Below is a small trained network, with its code and all its weights. Each question gives an input and a class and asks what happens when units are switched off, that is, made to give their printed mean instead of their output.

import numpy as np


def w(rows, s, z=0):
    codes = np.array(rows[::2]) - 128.0
    scale = np.full(codes.shape[1], s)
    scale[-1] = z or s
    return codes * scale


def f(y):
    return np.maximum(y, 0)


def log_softmax(a):
    a = a - a.max(-1, keepdims=True)
    return a - np.log(np.exp(a).sum(-1, keepdims=True))


def net(x, mask):
    res = np.array(x, float).reshape(1, 5) / 4 @ E
    y = f(res @ A[0][:, :-1].T + A[0][:, -1])
    res = res + np.where(mask, y, B[0][:, -1]) @ B[0][:, :-1]
    return log_softmax(res[-1] @ U[:, :-1].T + U[:, -1])


A, B = {}, {}
E = w([
[118,232,212,197],'x0',
[184,114,1,108],'x1',
[229,102,173,169],'x2',
[180,85,137,87],'x3',
[109,50,131,207],'x4',
],0.0087)
A[0] = w([
[159,137,123,37,122],'n0',
[117,255,86,173,195],'n1',
[193,232,109,81,167],'n2',
[169,57,155,91,140],'n3',
[163,152,115,170,162],'n4',
[145,69,42,109,49],'n5',
[127,205,98,120,95],'n6',
[90,101,48,133,60],'n7',
[188,96,138,105,57],'n8',
[28,82,35,106,104],'n9',
[79,125,94,135,40],'n10',
[91,72,88,74,167],'n11',
[75,157,141,81,78],'n12',
[41,82,61,249,174],'n13',
[162,92,84,157,88],'n14',
[155,138,132,107,1],'n15',
[233,128,160,99,216],'n16',
[62,75,72,113,57],'n17',
[105,99,58,211,176],'n18',
[83,102,68,189,124],'n19',
[110,90,54,145,124],'n20',
[61,116,122,62,151],'n21',
[53,140,171,155,139],'n22',
[154,115,115,123,18],'n23',
[121,168,177,169,171],'n24',
[190,43,134,86,91],'n25',
[83,137,140,78,86],'n26',
],0.014,0.0085)
B[0] = w([
[60,189,56,135,202],'n0',
[10,94,167,94,250],'n1',
[28,138,84,203,236],'n2',
[113,92,35,236,205],'n3',
[109,82,87,194,182],'n4',
[202,129,62,133,212],'n5',
[52,152,89,95,173],'n6',
[199,138,162,53,178],'n7',
[85,183,155,183,165],'n8',
[214,183,120,62,227],'n9',
[186,153,42,71,141],'n10',
[193,179,35,113,227],'n11',
[122,238,106,117,163],'n12',
[156,41,189,70,234],'n13',
[153,48,158,188,176],'n14',
[178,195,170,155,129],'n15',
[95,77,75,227,252],'n16',
[207,205,65,87,179],'n17',
[161,45,171,60,212],'n18',
[187,91,180,68,179],'n19',
[186,84,160,75,197],'n20',
[204,195,128,92,200],'n21',
[130,166,197,147,201],'n22',
[150,153,41,224,134],'n23',
[110,105,181,174,218],'n24',
[131,123,50,187,213],'n25',
[156,218,100,125,157],'n26',
],0.011)
U = w([
[152,111,205,116,143],'0',
[195,180,126,52,229],'1',
[134,219,224,191,80],'2',
[76,249,107,101,81],'3',
[151,120,192,153,130],'4',
[52,166,126,148,69],'5',
[172,114,72,176,2],'6',
[137,148,86,166,214],'7',
],0.012,0.0071)

Each question gives the input, the list of numbers given to net, and the class t.
The units are the neurons (one row each of A and B). Each row of codes is followed by its name. A weight is (code - 128) times the scale printed after its matrix; where a second scale follows, it is the last column's (A, B and U).
mask holds one flag per neuron, in row order. A switched-off neuron (its flag False) gives its mean, the last column of its row in B, instead of its output. The means were averaged over made-up inputs and are rounded, as every weight is.
A unit's drop is (log p(t) with every unit on - log p(t) with that unit switched off) / (log p(t) with every unit on - log p(t) with every unit switched off).
The circuit of an input: a set's keep is (log p(t) with only the set's units on - log p(t) with every unit switched off) / (log p(t) with every unit on - log p(t) with every unit switched off). Starting from the 12 units with the biggest drops (on a tie, the unit counted first), units are removed one at a time, each time the one whose removal leaves the highest keep (on an exact tie, the one counted first), for as long as the keep stays at least 0.8.
circuit, biggest first: the units of the circuit, biggest drop first
most important unit: the unit with the biggest drop
k most important neurons: the k neurons with the biggest drops, biggest first
drop of u: that unit's drop, to one decimal
input [8,-3,-5,-5,1], class 2: most important unit : n22
input [-4,-5,3,0,4], class 4: circuit, biggest first : [n5 n0]
input [4,-5,5,3,6], class 2: circuit, biggest first : [n22 n24]
input [-3,-4,-4,-1,-3], class 3: circuit, biggest first : [n13 n12]
input [0,-8,4,2,1], class 2: 3 most important neurons : [n13 n18 n22]
input [1,-5,4,-2,-1], class 2: 2 most important neurons : [n13 n18]
input [5,-7,-3,-3,-5], class 2: 2 most important neurons : [n22 n24]
input [8,-1,-4,-1,0], class 2: 3 most important neurons : [n22 n24 n16]
input [2,-4,4,1,1], class 2: 2 most important neurons : [n13 n18]
input [-6,-3,3,7,-7], class 7: 2 most important neurons : [n0 n8]
input [2,1,3,1,4], class 0: 2 most important neurons : [n11 n2]
input [6,-6,-1,6,-7], class 5: drop of n2 : 0.4
input [1,-6,-3,-5,6], class 0: drop of n13 : 0.2
input [7,-4,6,2,-6], class 5: most important neuron : [n2]
input [1,-2,-1,6,-6], class 3: drop of n0 : 0.2
